Below are the code and all the weights of a small trained network. Each question names an input and a class and asks about switching units off, where a switched-off unit gives its printed mean instead of its output.

import numpy as np


def w(rows, s, z=0):
    codes = np.array(rows[::2]) - 128.0
    scale = np.full(codes.shape[1], s)
    scale[-1] = z or s
    return codes * scale


def norm(h):
    return h / np.sqrt((h * h).mean(-1, keepdims=True) + 1e-5)


def f(y):
    return np.maximum(y, 0)


def log_softmax(a):
    a = a - a.max(-1, keepdims=True)
    return a - np.log(np.exp(a).sum(-1, keepdims=True))


def net(x, mask):
    res = np.array(x, float).reshape(1, 3) / 4 @ E
    u = 0
    for l in range(2):
        y = f(norm(res) @ A[l][:, :-1].T + A[l][:, -1])
        res = res + np.where(mask[u : u + 15], y, B[l][:, -1]) @ B[l][:, :-1]
        u += 15
    return log_softmax(norm(res)[-1] @ U[:, :-1].T + U[:, -1])


A, B = {}, {}
E = w([
[137,154,160,179,85,85,144,134,62,254],'x0',
[190,123,130,169,93,122,231,122,145,70],'x1',
[156,164,252,66,125,165,130,145,107,129],'x2',
],0.0089)
A[0] = w([
[149,126,149,177,118,108,168,121,103,193,58],'L0N1',
[108,118,10,162,137,118,91,119,133,155,167],'L0N2',
[124,119,35,219,120,103,138,144,105,207,85],'L0N3',
[165,116,142,171,122,128,201,124,120,108,56],'L0N4',
[181,125,143,189,130,141,253,122,135,132,2],'L0N5',
[121,128,78,144,128,122,142,138,96,145,58],'L0N6',
[153,132,51,197,111,119,241,130,132,92,98],'L0N7',
[123,120,27,161,136,136,90,129,127,129,47],'L0N8',
[120,125,198,117,127,124,51,113,140,129,116],'L0N9',
[107,126,141,99,149,130,90,137,135,5,155],'L0N10',
[111,119,21,122,141,132,98,119,159,26,149],'L0N11',
[140,116,160,168,103,116,130,123,117,213,128],'L0N12',
[165,131,127,148,115,126,201,145,139,60,75],'L0N13',
[130,113,42,188,107,111,159,103,145,122,123],'L0N14',
[167,122,155,151,116,119,255,130,126,82,52],'L0N15',
],0.0097,0.0039)
B[0] = w([
[95,122,105,121,111,160,150,242,141,40,183],'L0N1',
[87,98,183,135,49,120,97,118,181,101,230],'L0N2',
[137,151,92,80,151,127,87,54,196,75,222],'L0N3',
[124,141,122,88,76,72,165,132,121,119,172],'L0N4',
[124,145,104,100,63,57,180,158,136,115,189],'L0N5',
[125,111,116,126,127,128,130,114,177,115,152],'L0N6',
[165,117,56,126,157,159,126,143,62,172,220],'L0N7',
[88,133,212,88,109,111,176,121,124,163,190],'L0N8',
[111,153,67,95,147,126,182,144,109,112,177],'L0N9',
[111,102,57,67,56,153,128,77,191,124,226],'L0N10',
[123,149,185,180,150,81,135,180,29,156,249],'L0N11',
[121,150,172,155,163,120,127,102,129,247,199],'L0N12',
[130,105,171,120,251,152,103,60,136,144,191],'L0N13',
[130,134,72,123,163,161,154,166,107,158,206],'L0N14',
[110,127,215,156,98,169,82,100,172,99,201],'L0N15',
],0.018,0.011)
A[1] = w([
[149,116,120,125,106,90,139,173,84,107,55],'L1N1',
[182,90,112,130,120,190,110,92,203,116,117],'L1N2',
[85,121,124,168,50,95,102,175,104,129,98],'L1N3',
[185,177,215,213,90,98,168,208,120,82,5],'L1N4',
[117,117,201,203,161,94,74,156,77,153,95],'L1N5',
[190,124,3,152,100,100,122,154,144,82,50],'L1N6',
[86,88,191,147,82,121,105,119,110,35,118],'L1N7',
[148,127,128,176,97,102,79,53,134,150,113],'L1N8',
[190,66,98,193,213,131,100,147,17,149,24],'L1N9',
[138,98,39,112,137,170,130,170,82,91,125],'L1N10',
[119,158,102,91,168,126,117,95,159,97,155],'L1N11',
[159,122,54,107,98,183,132,147,97,163,147],'L1N12',
[163,163,128,189,219,145,125,140,82,182,121],'L1N13',
[195,126,155,144,157,181,85,35,140,90,76],'L1N14',
[134,112,101,162,179,175,30,92,220,111,34],'L1N15',
],0.015,0.0032)
B[1] = w([
[130,140,168,138,133,106,99,134,138,115,163],'L1N1',
[128,146,152,154,170,95,135,178,70,152,227],'L1N2',
[196,140,166,142,152,143,126,109,97,85,229],'L1N3',
[112,136,106,123,106,132,49,14,157,141,189],'L1N4',
[179,131,92,106,110,121,166,163,146,87,220],'L1N5',
[192,106,114,83,97,141,130,226,133,123,191],'L1N6',
[151,137,102,146,161,135,159,176,71,143,250],'L1N7',
[169,136,78,119,114,164,120,95,138,116,165],'L1N8',
[40,79,131,139,132,97,153,2,147,102,217],'L1N9',
[145,142,124,119,101,89,161,107,202,153,219],'L1N10',
[182,102,120,165,104,114,118,136,140,119,253],'L1N11',
[133,92,95,157,132,136,117,174,169,127,231],'L1N12',
[74,117,132,154,177,180,95,185,114,138,229],'L1N13',
[135,128,136,130,114,112,144,188,80,79,188],'L1N14',
[121,165,169,114,108,147,112,41,104,125,225],'L1N15',
],0.022,0.0077)
U = w([
[191,147,188,127,135,124,177,165,12,75,252],'0',
[202,103,53,91,83,111,163,195,218,149,189],'1',
[145,200,170,112,92,146,66,9,147,153,132],'2',
[64,168,131,138,210,211,108,227,112,208,3],'3',
[31,45,111,153,182,117,192,71,135,123,34],'4',
],0.013,0.002)

Each question gives the input, the list of numbers given to net, and the class t.
The units are the neurons (one row each of A and B). Each row of codes is followed by its name. A weight is (code - 128) times the scale printed after its matrix; where a second scale follows, it is the last column's (A, B and U).
mask holds one flag per neuron, layer by layer. A switched-off neuron (its flag False) gives its mean, the last column of its row in B, instead of its output. The means were averaged over made-up inputs and are rounded, as every weight is.
A unit's drop is (log p(t) with every unit on - log p(t) with that unit switched off) / (log p(t) with every unit on - log p(t) with every unit switched off).
The circuit of an input: a set's keep is (log p(t) with only the set's units on - log p(t) with every unit switched off) / (log p(t) with every unit on - log p(t) with every unit switched off). Starting from the 12 units with the biggest drops (on a tie, the unit counted first), units are removed one at a time, each time the one whose removal leaves the highest keep (on an exact tie, the one counted first), for as long as the keep stays at least 0.8.
units of the circuit, in order: the units of the circuit, biggest drop first
k most important neurons: the k neurons with the biggest drops, biggest first
k most important neurons of layer l: the k neurons of layer l with the biggest drops, biggest first
drop when u is switched off: that unit's drop, to one decimal
input [-8,0,-3], class 0: units of the circuit, in order	L0N11
input [-7,2,0], class 4: 2 most important neurons	L0N11, L0N2
input [-7,6,0], class 4: 2 most important neurons	L0N13, L0N11
input [5,-7,0], class 2: 3 most important neurons	L0N11, L0N7, L0N14
input [1,4,7], class 2: 2 most important neurons	L1N4, L0N3
input [8,-1,7], class 3: 2 most important neurons	L0N12, L0N2
input [-7,6,-1], class 4: 3 most important neurons	L0N11, L0N13, L1N9
input [-7,2,-6], class 4: units of the circuit, in order	L0N11, L1N9
input [-4,8,-7], class 4: 3 most important neurons	L0N7, L0N11, L1N9
input [-5,0,-3], class 0: 3 most important neurons	L0N11, L0N2, L0N10
input [-5,-1,-8], class 0: 2 most important neurons	L0N2, L0N11
input [-2,7,-2], class 4: units of the circuit, in order	L0N7, L1N9
input [6,5,0], class 1: 2 most important neurons	L0N11, L0N5
input [-2,2,0], class 4: 3 most important neurons	L0N11, L0N7, L0N13
input [-1,-4,-4], class 0: most important neuron	L1N7
input [3,8,0], class 1: 4 most important neurons of layer 0	L0N5, L0N11, L0N7, L0N2
input [1,-7,6], class 3: 2 most important neurons of layer 0	L0N10, L0N3
input [1,-6,8], class 3: 4 most important neurons	L0N10, L0N3, L0N2, L0N1
input [-1,-8,8], class 1: 2 most important neurons of layer 0	L0N11, L0N9
input [3,8,6], class 2: units of the circuit, in order	L1N4
input [-8,7,-8], class 4: 2 most important neurons of layer 0	L0N11, L0N7
input [8,1,4], class 2: 4 most important neurons of layer 0	L0N7, L0N1, L0N13, L0N14
input [7,8,0], class 1: 3 most important neurons of layer 0	L0N11, L0N5, L0N7
input [8,-4,1], class 3: 4 most important neurons of layer 0	L0N12, L0N2, L0N10, L0N15
input [-3,8,-5], class 4: drop when L0N7 is switched off	0.9
